Below are the code and all the weights of a small trained network. Each question names an input and a target symbol and asks about switching units off, where a switched-off unit gives its printed mean instead of its output.

import numpy as np


def w(rows, s, z=0):
    codes = np.array(rows[::2]) - 128.0
    scale = np.full(codes.shape[1], s)
    scale[-1] = z or s
    return codes * scale


def f(y):
    return y / 2 * (1 + np.tanh(0.7978845608 * (y + 0.044715 * y**3)))


def softmax(a):
    e = np.exp(a - a.max(-1, keepdims=True))
    return e / e.sum(-1, keepdims=True)


def log_softmax(a):
    a = a - a.max(-1, keepdims=True)
    return a - np.log(np.exp(a).sum(-1, keepdims=True))


def net(x, mask):
    ids = ['ΓΔΘΛΞαβεζημπσ'.index(c) for c in x.split()]
    T = len(ids)
    res = E[ids] + P[:T]
    r = res
    for j in range(3):
        rows = slice(2 * j, 2 * j + 2)
        q, k, v = (r @ M[0][rows].T for M in (Q, K, V))
        z = softmax(np.where(np.tri(T) > 0, q @ k.T / 2**0.5, -1e9)) @ v
        o = O[0][rows]
        res = res + np.where(mask[j], z, o[:, -1]) @ o[:, :-1]
    y = f(res @ A[0][:, :-1].T + A[0][:, -1])
    res = res + np.where(mask[3:7], y, B[0][:, -1]) @ B[0][:, :-1]
    return log_softmax(res[-1] @ U[:, :-1].T + U[:, -1])


Q, K, V, O, A, B = {}, {}, {}, {}, {}, {}
E = w([
[170,163,158,42,161,124],'Γ',
[150,126,155,69,136,164],'Δ',
[35,72,30,106,94,200],'Θ',
[85,97,63,70,145,53],'Λ',
[104,17,157,122,211,198],'Ξ',
[31,217,116,192,80,172],'α',
[195,112,93,154,35,127],'β',
[160,159,115,34,164,179],'ε',
[125,189,237,124,219,150],'ζ',
[108,196,149,103,75,72],'η',
[163,128,63,139,137,182],'μ',
[49,51,233,88,56,149],'π',
[145,110,155,251,75,147],'σ',
],0.016)
P = w([
[154,160,125,160,88,156],'0',
[145,135,101,113,63,162],'1',
[107,115,111,83,68,151],'2',
[75,114,132,51,97,111],'3',
[44,93,135,23,88,110],'4',
[26,97,114,9,90,72],'5',
[49,119,132,2,116,46],'6',
],0.0057)
Q[0] = w([
[77,96,77,233,98,115],'H0',
[149,114,129,229,70,47],'H0',
[132,106,104,225,200,105],'H1',
[122,2,95,254,87,63],'H1',
[134,138,184,75,149,139],'H2',
[149,155,120,176,68,117],'H2',
],0.0096)
K[0] = w([
[233,213,159,177,149,194],'H0',
[239,209,101,215,30,91],'H0',
[251,107,75,225,167,210],'H1',
[253,65,191,207,225,164],'H1',
[130,127,14,87,191,122],'H2',
[51,168,91,88,73,116],'H2',
],0.0072)
V[0] = w([
[148,203,98,90,169,126],'H0',
[161,69,135,137,197,116],'H0',
[146,119,171,117,91,9],'H1',
[164,89,118,102,176,135],'H1',
[175,157,106,181,118,158],'H2',
[178,62,81,131,121,71],'H2',
],0.014)
O[0] = w([
[122,192,45,133,160,167,80],'H0',
[254,113,151,187,183,36,154],'H0',
[212,185,99,189,82,239,2],'H1',
[181,32,85,46,218,198,149],'H1',
[94,106,66,243,88,48,101],'H2',
[122,59,53,65,87,204,81],'H2',
],0.0093,0.0072)
A[0] = w([
[77,24,94,144,104,141,204],'N0',
[213,73,77,139,42,103,60],'N1',
[144,54,81,145,253,141,166],'N2',
[213,118,67,44,92,144,3],'N3',
],0.0072,0.0012)
B[0] = w([
[198,125,149,193,139,116,194],'N0',
[108,10,155,131,129,103,136],'N1',
[141,181,85,105,120,144,245],'N2',
[151,86,157,216,186,169,161],'N3',
],0.012,0.011)
U = w([
[118,199,123,145,162,174,82],'Γ',
[101,168,121,103,130,161,113],'Δ',
[15,92,152,83,143,143,120],'Θ',
[78,129,167,176,183,255,139],'Λ',
[150,124,194,122,194,111,153],'Ξ',
[62,220,143,129,135,93,126],'α',
[116,101,83,105,75,170,71],'β',
[65,185,19,85,170,161,148],'ε',
[92,217,143,177,215,124,3],'ζ',
[185,238,105,133,56,158,227],'η',
[130,186,30,151,119,84,103],'μ',
[105,148,207,68,77,204,139],'π',
[140,187,104,190,112,107,146],'σ',
],0.0085,0.0053)

Each question gives the input, a string of symbols that net reads in full, and the target symbol t.
The units are the heads (2 rows each of Q, K, V and O) and the neurons (one row each of A and B). Each row of codes is followed by its name. A weight is (code - 128) times the scale printed after its matrix; where a second scale follows, it is the last column's (O, A, B and U).
mask holds one flag per unit, heads first, then neurons. A switched-off unit (its flag False) gives its mean, the last column of its rows in O or B, instead of its output. The means were averaged over made-up inputs and are rounded, as every weight is.
A unit's drop is (log p(t) with every unit on - log p(t) with that unit switched off) / (log p(t) with every unit on - log p(t) with every unit switched off).
The circuit of an input: a set's keep is (log p(t) with only the set's units on - log p(t) with every unit switched off) / (log p(t) with every unit on - log p(t) with every unit switched off). Starting from all 7 units, units are removed one at a time, each time the one whose removal leaves the highest keep (on an exact tie, the one counted first), for as long as the keep stays at least 0.8.
circuit, biggest first: the units of the circuit, biggest drop first
unit that matters most: the unit with the biggest drop
k most important neurons: the k neurons with the biggest drops, biggest first
heads that matter: for each layer, one digit per head in row order, 1 if its drop is at least 0.15 and else 0, layers parted by /
input ε ε Λ β, target Λ: unit that matters most -> N3
input μ ε ε ε η μ, target ε: heads that matter -> 100
input σ σ σ, target σ: heads that matter -> 011
input α α ε Θ, target α: heads that matter -> 011
input Λ σ ε, target Λ: circuit, biggest first -> [N3, H1, H2]
input σ α ε, target α: heads that matter -> 010
input ε σ β, target β: heads that matter -> 001
input Ξ π Γ Γ, target π: heads that matter -> 110
input ε ε ε π ε ζ, target π: circuit, biggest first -> [H0, H1]
input Ξ Ξ Ξ σ β, target Ξ: circuit, biggest first -> [N0, H1, N3]
input Θ ε η Δ, target η: heads that matter -> 010
input σ ε Ξ Δ Θ Δ, target Θ: heads that matter -> 010
input ε π Θ ε, target Θ: heads that matter -> 110
input Ξ μ ε σ Λ π ζ, target π: circuit, biggest first -> [H0, H1, N0]
input σ ε σ μ ε Θ, target μ: heads that matter -> 001
input ε Γ Λ ζ, target Λ: unit that matters most -> H1
input σ σ μ, target σ: heads that matter -> 011
input Λ ε σ Δ, target Λ: circuit, biggest first -> [H1, N3, H2]
input ε α σ, target α: circuit, biggest first -> [H2, H0, H1, N0]
input Ξ Ξ η Θ, target Ξ: unit that matters most -> H0
input ε α Θ σ ζ, target Θ: heads that matter -> 100
input α π Δ α π ε β, target π: heads that matter -> 100
input σ ε Θ Ξ π σ Δ, target π: heads that matter -> 110
input Δ Ξ α β Γ, target α: heads that matter -> 010
input ζ Θ ε Ξ Θ ε ε, target Θ: 2 most important neurons -> [N0, N2]
input ε Ξ σ, target Ξ: 2 most important neurons -> [N0, N2]
input ε ε π ε Θ ε ζ, target Θ: 2 most important neurons -> [N0, N2]
input Θ η μ Λ Δ μ Δ, target Λ: 2 most important neurons -> [N3, N2]
input σ π ε Λ σ Γ, target Λ: 2 most important neurons -> [N3, N2]
